Here is a tiny trained network, its code and every weight. The questions are about switching its units off for an input and a class, where a switched-off unit gives its printed mean instead of its output.

import numpy as np


def w(rows, s, z=0):
    codes = np.array(rows[::2]) - 128.0
    scale = np.full(codes.shape[1], s)
    scale[-1] = z or s
    return codes * scale


def norm(h):
    return h / np.sqrt((h * h).mean(-1, keepdims=True) + 1e-5)


def f(y):
    return y / 2 * (1 + np.tanh(0.7978845608 * (y + 0.044715 * y**3)))


def log_softmax(a):
    a = a - a.max(-1, keepdims=True)
    return a - np.log(np.exp(a).sum(-1, keepdims=True))


def net(x, mask):
    res = np.array(x, float).reshape(1, 5) / 4 @ E
    u = 0
    for l in range(4):
        y = f(norm(res) @ A[l][:, :-1].T + A[l][:, -1])
        res = res + np.where(mask[u : u + 6], y, B[l][:, -1]) @ B[l][:, :-1]
        u += 6
    return log_softmax(norm(res)[-1] @ U[:, :-1].T + U[:, -1])


A, B = {}, {}
E = w([
[163,166,248],'x0',
[128,128,128],'x1',
[135,190,112],'x2',
[194,74,144],'x3',
[128,128,128],'x4',
],0.012)
A[0] = w([
[141,114,182,67],'L0N1',
[43,142,156,254],'L0N2',
[144,123,159,129],'L0N3',
[78,91,151,204],'L0N4',
[129,153,253,211],'L0N5',
[130,143,123,107],'L0N6',
],0.018,0.0026)
B[0] = w([
[132,110,66,160],'L0N1',
[69,127,175,190],'L0N2',
[137,73,73,146],'L0N3',
[113,45,178,153],'L0N4',
[158,203,249,254],'L0N5',
[111,145,119,129],'L0N6',
],0.014,0.01)
A[1] = w([
[124,107,86,59],'L1N1',
[161,155,191,113],'L1N2',
[65,4,170,7],'L1N3',
[150,68,137,82],'L1N4',
[39,128,182,251],'L1N5',
[235,151,105,230],'L1N6',
],0.015,0.0019)
B[1] = w([
[176,140,175,151],'L1N1',
[96,72,204,235],'L1N2',
[79,49,5,212],'L1N3',
[111,83,154,150],'L1N4',
[120,146,51,254],'L1N5',
[164,95,36,197],'L1N6',
],0.017,0.0062)
A[2] = w([
[215,171,194,68],'L2N1',
[71,37,139,4],'L2N2',
[175,131,195,33],'L2N3',
[6,15,239,115],'L2N4',
[114,1,204,141],'L2N5',
[148,221,129,154],'L2N6',
],0.015,0.0024)
B[2] = w([
[89,47,116,225],'L2N1',
[116,73,78,172],'L2N2',
[118,76,73,201],'L2N3',
[214,250,136,254],'L2N4',
[161,134,228,233],'L2N5',
[92,69,121,178],'L2N6',
],0.026,0.0067)
A[3] = w([
[169,134,146,164],'L3N1',
[87,241,106,192],'L3N2',
[6,105,80,98],'L3N3',
[18,139,159,83],'L3N4',
[51,191,255,2],'L3N5',
[162,124,78,167],'L3N6',
],0.014,0.0022)
B[3] = w([
[93,130,113,157],'L3N1',
[120,75,184,195],'L3N2',
[75,129,174,254],'L3N3',
[192,172,118,179],'L3N4',
[106,176,3,244],'L3N5',
[177,169,128,179],'L3N6',
],0.024,0.0063)
U = w([
[52,82,39,158],'0',
[168,235,176,239],'1',
[195,35,67,206],'2',
[235,130,222,119],'3',
[37,124,190,187],'4',
[100,240,56,54],'5',
[255,162,29,5],'6',
[156,31,216,79],'7',
],0.019,0.0027)

Each question gives the input, the list of numbers given to net, and the class t.
The units are the neurons (one row each of A and B). Each row of codes is followed by its name. A weight is (code - 128) times the scale printed after its matrix; where a second scale follows, it is the last column's (A, B and U).
mask holds one flag per neuron, layer by layer. A switched-off neuron (its flag False) gives its mean, the last column of its row in B, instead of its output. The means were averaged over made-up inputs and are rounded, as every weight is.
A unit's drop is (log p(t) with every unit on - log p(t) with that unit switched off) / (log p(t) with every unit on - log p(t) with every unit switched off).
The circuit of an input: a set's keep is (log p(t) with only the set's units on - log p(t) with every unit switched off) / (log p(t) with every unit on - log p(t) with every unit switched off). Starting from the 12 units with the biggest drops (on a tie, the unit counted first), units are removed one at a time, each time the one whose removal leaves the highest keep (on an exact tie, the one counted first), for as long as the keep stays at least 0.8.
circuit, biggest first: the units of the circuit, biggest drop first
k most important neurons: the k neurons with the biggest drops, biggest first
top k neurons in layer l: the k neurons of layer l with the biggest drops, biggest first
input [-7,-4,3,-2,-6], class 4: 2 most important neurons -> [L2N5 L1N2]
input [5,6,-6,-8,7], class 1: circuit, biggest first -> [L2N4]
input [-8,6,2,8,-7], class 6: 4 most important neurons -> [L0N2 L1N2 L0N4 L2N1]
input [-8,-3,8,-1,5], class 4: circuit, biggest first -> [L2N4 L3N5 L3N3]
input [-6,1,2,3,5], class 6: 3 most important neurons -> [L0N2 L1N2 L2N5]
input [-2,-4,1,8,-6], class 6: top 2 neurons in layer 3 -> [L3N3 L3N6]
input [6,-2,1,-1,5], class 5: 2 most important neurons -> [L3N5 L1N2]
input [-5,6,1,6,-6], class 6: top 4 neurons in layer 2 -> [L2N1 L2N6 L2N3 L2N5]
input [0,7,1,8,-4], class 6: circuit, biggest first -> [L0N5 L2N1]
input [-8,-6,3,8,-7], class 6: circuit, biggest first -> [L0N4 L1N3]
input [-4,-7,7,1,0], class 6: 2 most important neurons -> [L0N2 L0N5]
input [7,-4,-7,-2,-6], class 1: 3 most important neurons -> [L2N4 L3N5 L0N5]
input [0,-2,-8,-1,6], class 0: 2 most important neurons -> [L1N3 L0N5]
input [-5,7,3,3,-7], class 6: 2 most important neurons -> [L0N2 L0N5]
input [4,-1,1,6,2], class 7: top 2 neurons in layer 1 -> [L1N6 L1N3]
input [5,2,-8,-6,3], class 1: top neuron in layer 2 -> [L2N4]
input [-4,7,1,-2,5], class 4: 2 most important neurons -> [L2N4 L0N5]
input [1,-3,4,5,-1], class 7: 4 most important neurons -> [L0N2 L1N6 L1N2 L0N4]
input [7,4,-6,-3,2], class 1: circuit, biggest first -> [L3N5 L0N5]
input [-1,3,7,-8,3], class 4: most important neuron -> [L0N5]
input [0,0,-6,-2,-4], class 0: top 3 neurons in layer 1 -> [L1N3 L1N5 L1N2]
input [5,-4,2,-1,1], class 5: 3 most important neurons -> [L3N5 L1N2 L0N5]
input [3,-7,-5,-3,6], class 1: 2 most important neurons -> [L0N5 L3N5]
input [-1,-3,0,-8,-8], class 0: 3 most important neurons -> [L1N5 L0N5 L2N5]
input [8,-7,6,0,-7], class 5: top 3 neurons in layer 3 -> [L3N5 L3N2 L3N3]
input [6,5,2,7,6], class 7: top 4 neurons in layer 0 -> [L0N2 L0N4 L0N1 L0N5]
input [7,2,8,-7,0], class 5: circuit, biggest first -> [L3N5]
